Facts:
k_929 flepo k_503, k_18, k_416
k_546 flepo k_867
k_512 flepo k_773, k_311, k_515, k_705, k_884
k_139 flepo k_387, k_639
k_788 flepo k_746
k_537 flepo k_95, k_18, k_20
k_190 flepo k_541, k_38, k_964
k_393 flepo k_964
k_857 flepo k_681
k_426 flepo k_193
k_556 flepo k_746, k_958, k_639, k_705, k_472
k_459 flepo k_511, k_306, k_99
k_361 flepo k_260, k_416, k_25
k_918 flepo k_273, k_541, k_804, k_503
k_70 flepo k_436, k_364
k_865 flepo k_311, k_387, k_56, k_875
k_957 flepo k_461, k_472
k_769 flepo k_472
k_641 flepo k_663, k_744, k_25
k_852 flepo k_351, k_611, k_38, k_211
k_523 flepo k_721
k_292 flepo k_351, k_46, k_25
k_699 flepo k_503, k_599, k_366, k_68
k_995 flepo k_57, k_479, k_451
k_397 flepo k_56
k_258 flepo k_317, k_515, k_806
k_514 flepo k_249, k_396, k_785, k_184, k_387, k_591
k_489 flepo k_541, k_875
k_21 flepo k_541, k_479, k_515, k_366, k_390
k_651 flepo k_290, k_806
k_35 flepo k_855, k_472
k_378 flepo k_184, k_20
k_59 flepo k_17, k_773, k_599
k_251 flepo k_317, k_992, k_193
k_692 flepo k_773, k_461, k_436
k_882 flepo k_317
k_922 flepo k_306, k_884, k_744
k_880 flepo k_479, k_25
k_759 flepo k_958, k_593
k_737 flepo k_599, k_992
k_672 flepo k_113, k_599, k_351, k_718
k_37 flepo k_396, k_311, k_364, k_52
k_669 flepo k_773, k_964
k_767 flepo k_57, k_663, k_47
k_145 flepo k_479, k_207
k_114 flepo k_958, k_20
k_637 flepo k_88, k_480, k_804, k_207
k_874 flepo k_57
k_42 flepo k_989, k_56, k_325, k_806
k_956 flepo k_402, k_273, k_184, k_165, k_945
k_301 flepo k_798
k_229 flepo k_798, k_639, k_858, k_599, k_364
k_832 flepo k_515
k_821 flepo k_855, k_184, k_721, k_585, k_89, k_841
k_768 flepo k_920, k_165
k_339 flepo k_402, k_681, k_867
k_219 flepo k_611, k_38
k_888 flepo k_273, k_892
k_742 flepo k_193
k_148 flepo k_165, k_47, k_584
k_490 flepo k_357, k_366, k_578
k_567 flepo k_193, k_884, k_718
k_885 flepo k_920, k_38, k_68
{k_402, k_929, k_546, k_512, k_788, k_472, k_591, k_393, k_426, k_556, k_841, k_351, k_364, k_744, k_361, k_705, k_957, k_325, k_20, k_995, k_165, k_273, k_992, k_42, k_99, k_821, k_989, k_768, k_219, k_611, k_46} ladres 696
{k_451, k_584, k_718, k_537, k_317, k_857, k_958, k_663, k_47, k_865, k_599, k_306, k_461, k_892, k_489, k_21, k_922, k_672, k_639, k_145, k_884, k_229, k_25, k_95, k_89, k_148, k_490, k_885} ladres 308
{k_211, k_70, k_479, k_746, k_357, k_88, k_511, k_18, k_804, k_378, k_260, k_578, k_692, k_920, k_57, k_637, k_52, k_387, k_541} ladres 675
{k_798, k_17, k_207, k_139, k_190, k_193, k_480, k_504, k_855, k_785, k_249, k_459, k_56, k_806, k_769, k_641, k_852, k_523, k_292, k_699, k_858, k_68, k_397, k_258, k_503, k_964, k_773, k_390, k_35, k_681, k_311, k_59, k_945, k_882, k_737, k_669, k_767, k_396, k_114, k_874, k_956, k_301, k_832, k_339, k_875, k_585, k_888, k_742, k_593, k_567} ladres 214
{k_721, k_515, k_918, k_366, k_113, k_514, k_867, k_859, k_651, k_251, k_880, k_759, k_37, k_436, k_290, k_184, k_416, k_38} ladres 976

Known rows:
[  1  -5  -4   0   3  17 -10  -4   2 -10   1 -12   2  -6  -6   0   0   5
   7  -1  -1   7  -5  -5  -6   4]: k_964
[ -6  -6  -2   1   2  10  -6   0  -4 -10  -1   3  -1  -4   4   2  -5   2
   2  -2   3  -3  -3  -4  -4   5]: k_339
[-2 -4  1  2  0  7 -8  1 -9 -9  0  5 -1 -4  2  2 -8  3 -1 -1  0 -1 -4 -2
 -2  5]: k_882
[  8   1  10  -2   4  -6   2  -6   3   9 -10  -9   8   0   4   1   7   7
   5   3   1   2   3   1  -5   1]: k_317
[ 3 -1 10 -4 10 -9  3 -4  4  9  5 -7  0 -2 13  5  5  4  6 -1  6 -2  4  0
 -4  5]: k_922
[ -5  -2  -1   1   0  10 -11   0  -5  -9  -1   7  -2  -6  -8   1  -5  -2
   3  -1   1   2  -2  -1  -6   9]: k_852
[ -1  -4  -5  -1  -1  14  -4  -2  -4  -9 -11  -3   3  -3  -6  -1   1   4
   3   2  -1   2  -3  -4  -4   1]: k_249
[  2  -3   5  -7   1  -3  -8 -11   2   0 -20  16   1  -3  -1   5   2  -3
   0  -2  -8   5  -2  -1   1 -16]: k_290
[ 2  1 10 -3  8 -8  3 -4  4 10  2 -5  0 -3 12  5  4  3  6 -1  6 -1  4  1
 -5  5]: k_490
[  1   1   3   0   2   8  -4   2   7  12  24  -3  18  -1  -4   1   4   0
   8  -4  -9  -2   0  -2 -10 -15]: k_541
[  0   2   1  -3   4   7  -1   2   5  13  22  -3  18   0  -1   0   4   1
   7  -3  -9  -6   0  -3  -8 -16]: k_52
[ -1  -3  -5  -1  -1  14  -4  -2  -5  -9 -10  -2   3  -3  -6  -1   0   3
   3   2  -1   2  -4  -4  -4   1]: k_785
[  1  -3  -5  -2   4  17  -6  -3  -3  -7   1 -11   2  -5   0   1   0   7
   6   1  -1   4  -5  -5  -3   2]: k_773
[  2  -2   4  -9   2  -3  -9 -11   1   1 -20  16   1  -3  -1   6   3  -4
   1  -2  -8   5  -2  -2   1 -15]: k_113
[ 0  4  6 -8 11 -7  3 -3  0 10  3 -7  1 -2 15  6  4  5  6 -1  5 -4  5  1
 -5  5]: k_229
[ -3  -6   2  -2   7   6 -11   0  -7  -9   5   4   1  -4   0   0  -6   2
   2   3   0  -4  -4  -3   0   9]: k_567
[ -7  -6  -3   0   3   9  -3   1  -4 -12  -4   3  -1  -4   4   1  -5   1
   1  -3   2  -4  -3  -4  -3   4]: k_114
[-5 -3 -1  0  1  8 -5  0 -8 -5  3  6 -6 -5 -3  3 -3 -2  2  1  2  1 -3 -3
 -3  7]: k_292
[ -2  -3  -2   1   3   7   3   1  -4 -12   3   0  -8  -5  -7  -1  -8   0
  -3  -1  -3   0  -3  -1   2   6]: k_769

Rows:
No name comes twice in this set of rows, the named rows included.
[ -1  -6  -2   0   8  13 -10  -1  -1  -9  13  -7  -2  -7   7   4  -5   5
   5  -3   2   3  -5  -4  -3   7] : k_669
[ -1  -5   3  -8   2  -2  -8 -11   5  -3 -24  17   3  -3   3   5   2  -4
   2  -3  -7   1  -1  -3   0 -17] : k_184
[ -6   0  -3  -4   4   9  -8   0 -11  -6   2   4  -1  -5   3   4  -6   3
   2   1   1  -3  -2  -2  -3   7] : k_737
[ 11  -2   5  -7   8 -12 -20  -3  -1   6  16   3  10   2  -6  -1 -11  -5
   7   0  10  -5   2  -6  15  -2] : k_426
[ -1  -4   6  -8   5  -6 -10  -9   0   0  -8  21  -3  -4  11   9  -4  -3
   0  -6  -5   0  -1  -1   1 -13] : k_37
[ 14   4  -4  -5   2  -5  -4  -4   3   4   5  -9   3   2 -21  -5  -8  -5
   2  -2   4   3   2  -5  16 -10] : k_472
[  1  -1   3  -2   4   7   4   1   6  16  28  -2  14   0   1   1   8  -1
   7  -2  -7  -4  -1  -5  -7 -17] : k_57
[ 0 -4  1  5 -1  9 -7  1 -8 -7  3  2 -3 -4  5  3 -8  5 -1 -3  0  2 -4 -2
 -3  4] : k_832
[  3   0   5  -5   7  -4   7  -6   7   7 -12 -12   6  -1   4   1   9   4
   6   1   3   0   4   0  -5   0] : k_958
[  2   1   4   0   1   7   3   2   4  18  28   0  11   0  -2   2   8  -2
   6  -1  -7  -2  -1  -4  -7 -16] : k_479
[  0  -6   1  -4   5   8 -12  -3  -5 -10  -6  -1   7  -2 -12  -5   0   2
   3   8  -3  -2  -5  -4   0   7] : k_193
[ -2  -5   6  -7   4  -7  -8  -9   2  -1 -11  21  -4  -5   8   7  -5  -6
  -2  -6  -6  -1  -1  -1   2 -13] : k_759
[ 11   4  -3  -6   0  -3 -15  -5  -1   8   2  -2   9   2 -15   0  -4  -5
   9  -1   9   3   3  -6  10  -9] : k_351
[  4   2   5  -6   7  -4   6  -6   5   8 -10 -11   5  -1   5   2  10   5
   7   2   2   1   4   0  -5   0] : k_639

Now the same objects, written a new way:
Known rows:
[ 22  29   2  37 -23  15  11   9 -15   7  -4   3   4   0 -11 -18   4   5
   5  -7   9 -11  17 -27  21   3  25  -3 -24  -5]: k_139
[ 25  26  -6  37 -24  -1  21   8 -15   0   7  -4   2  -5  -6 -12   5   4
  18  -4   9  -4  14 -25  16   5  26  -2 -21   6]: k_68
[ 18  15  12  19 -11  12  16  37 -15  13  30   4  14  -6   0 -17   7 -24
  -8   2  13 -16  -3 -47  31  21  19   7 -32  -4]: k_885
[ 16   4   6  23 -15  -9 -10  14 -27  21   7   9   8  -3  -8  -7  11  -6
 -11  12   6  10  33 -33  30  17  15  -7 -37 -13]: k_378
[ -1  17 -23  14 -20  -1   2  12 -27 -13  20  13  11 -11 -11   0   1 -10
  20  16   8  -5   4 -42  23  17  34  -3 -24  -1]: k_744
[ 22   2  -6  23 -14 -20  -2  10 -30   9  21   3   4  -4  -8  -6   8  -1
   5  15   5  15  27 -36  27  20  15 -10 -39   3]: k_357
[ 17  14   9  19 -13  15  11  31 -16  12  30   5  11  -4  -7 -17   7 -18
 -12   0  13 -18  -6 -50  27  19  18  -1 -36  -2]: k_490
[ -1  18 -23  13 -20  -2   3  12 -26 -13  19  12  11 -12  -9   0   0 -11
  21  16   8  -5   5 -41  24  16  34  -2 -24  -1]: k_46
[ 20  14  -5   2 -11  -2  12   4 -12   3  22  20   3 -10   1 -16   2  -9
   8   5   7  13  -4 -11  15  18  20 -24 -24   1]: k_721
[ -4  20 -13  14 -20  11  -5  16 -24  -5   8  19  15  -9 -10  -5   2 -14
   8  12   8 -12  10 -40  31  14  32   0 -25 -14]: k_821
[ 24  30   5  39 -21  17  11   6 -20   1  -2   2   2   1 -15 -14   3   7
   3  -5  11  -5  12 -32  16   5  23   1 -18  -4]: k_874
[ -1  17 -25  13 -22  -1   1  14 -26 -11  19  12  11 -11  -9  -1   2 -11
  21  15   8  -7   7 -40  24  14  35  -5 -27   0]: k_989
[ 23  25  -9  35 -26   5  16   7 -15   1   9  -3   0  -1 -11 -10   5   9
  13  -8  10  -7  14 -26  12   1  28 -11 -27  10]: k_806
[ -1  21 -12  13 -19  13  -6  18 -28  -6  10  18  16  -8  -9  -3   1 -14
  12  13   9  -8  10 -42  29  12  33   3 -23 -13]: k_929
[ 17  10  -4  19 -14   0  19  27 -14   6  38   0   7  -6  -5 -15   8 -16
  -4  -2  11 -16  -8 -49  21  24  18  -6 -37   9]: k_884
[ 17  10   4  22 -12   0  20  20 -17   2  39  -2   4  -6 -14 -10   6 -15
  -9   9  15  -9 -16 -53  18  27  17  -2 -30   7]: k_25
[ 15  10  -2  20 -15  -3  20  26 -12   8  37  -1   8  -8  -6 -13   8 -18
  -7   3  12 -14 -10 -46  22  23  20  -5 -36   8]: k_584
[ -3  17 -21  13 -22  -3   3  16 -24  -9  18  12  12 -13  -7   1   3 -14
  19  16   8  -6   7 -37  24  13  36  -2 -25  -3]: k_273
[ -3  17 -23  11 -17  12  -6  23 -31 -12   7  22  16  -5  -1  -9   3 -11
  12 -11   7 -10  16 -51  24  21  23   3 -19 -12]: k_426

Rows:
No name comes twice in this set of rows, the named rows included.
[  3  22  -9  13 -17  12  -1  24 -29  -7  11  17  19 -10  -1  -4  -1 -17
  21  15   8  -7  12 -41  35  14  32  11 -21 -14] : k_219
[ 23  17  -7   0 -10   1  11   4 -14   1  25  19   4  -9   2 -18   0  -7
  14   4   6  13  -4 -12  17  17  20 -25 -26   3] : k_436
[ 21  15  -4  -3  -7  18   2  13 -20   2  14  28   7  -2   6 -23   2  -7
   2 -20   7  10   5 -23  12  19  11 -21 -22  -7] : k_251
[ 20  18   4   1  -9  13   4   7 -14   8  12  26   7  -6  -1 -21   1 -10
  -1   2   7   9   0 -13  21  16  18 -20 -23 -10] : k_759
[  0  22 -10  15 -18  15  -5  14 -31 -11  12  18  14  -7 -14  -3  -1 -10
  10  15  10  -6   6 -47  26  16  31   5 -20 -13] : k_361
[ 13  10  -2  21 -16  -5  20  23  -8  10  34   0   7  -8  -8 -16   9 -19
  -9   4  10 -18  -9 -43  24  24  21  -8 -37   5] : k_958
[ 16   9  -6  16 -15   3  15  28 -14   7  39   0   6  -5  -5 -14   9 -14
  -6  -7  12 -17  -7 -51  17  20  19 -11 -40  11] : k_317
[ -1  22 -14  13 -19  13  -6  16 -27  -8   9  19  15  -8 -12  -7   0 -11
  12  12   7 -12   9 -42  32  14  31   0 -26 -13] : k_788
[ 18  15   8  19 -11  14  13  34 -17  10  30   5  13  -4  -3 -19   6 -20
  -9  -2  11 -19  -3 -51  30  22  16   3 -34  -3] : k_672
[ 26  10   3  22 -11  -2 -12  13 -33  11  14   9   8   0  -8 -14   4   0
   4  11   2   9  30 -39  39  18  12  -6 -43  -7] : k_692
[  4  24 -11  11 -17  16  -4  24 -30  -9  14  18  18  -9  -3  -6  -3 -14
  24  14   8  -9  12 -42  36  12  33   7 -27 -10] : k_393
[ 22  19   4  -1  -9  16   3  10 -16   7  15  25   7  -6   0 -20   0  -9
   2   1   8   8   1 -14  20  13  19 -22 -26  -8] : k_37
[ 17  15   8  18 -12  14  11  32 -14  13  29   5  12  -4  -4 -20   7 -19
 -10  -1  11 -22  -4 -48  31  19  18  -1 -39  -3] : k_229
[ 24  20  11   3  -6  20   4   3 -22  -1  18  25   4  -3 -10 -14  -3  -5
  -1   7  13  17  -8 -23  13  18  15 -16 -17  -9] : k_880
[  1  22  -9  14 -18  18  -7  11 -33 -13  13  18  12  -6 -18   0  -3  -8
  10  17  12  -4   3 -50  24  15  31   3 -21 -12] : k_995

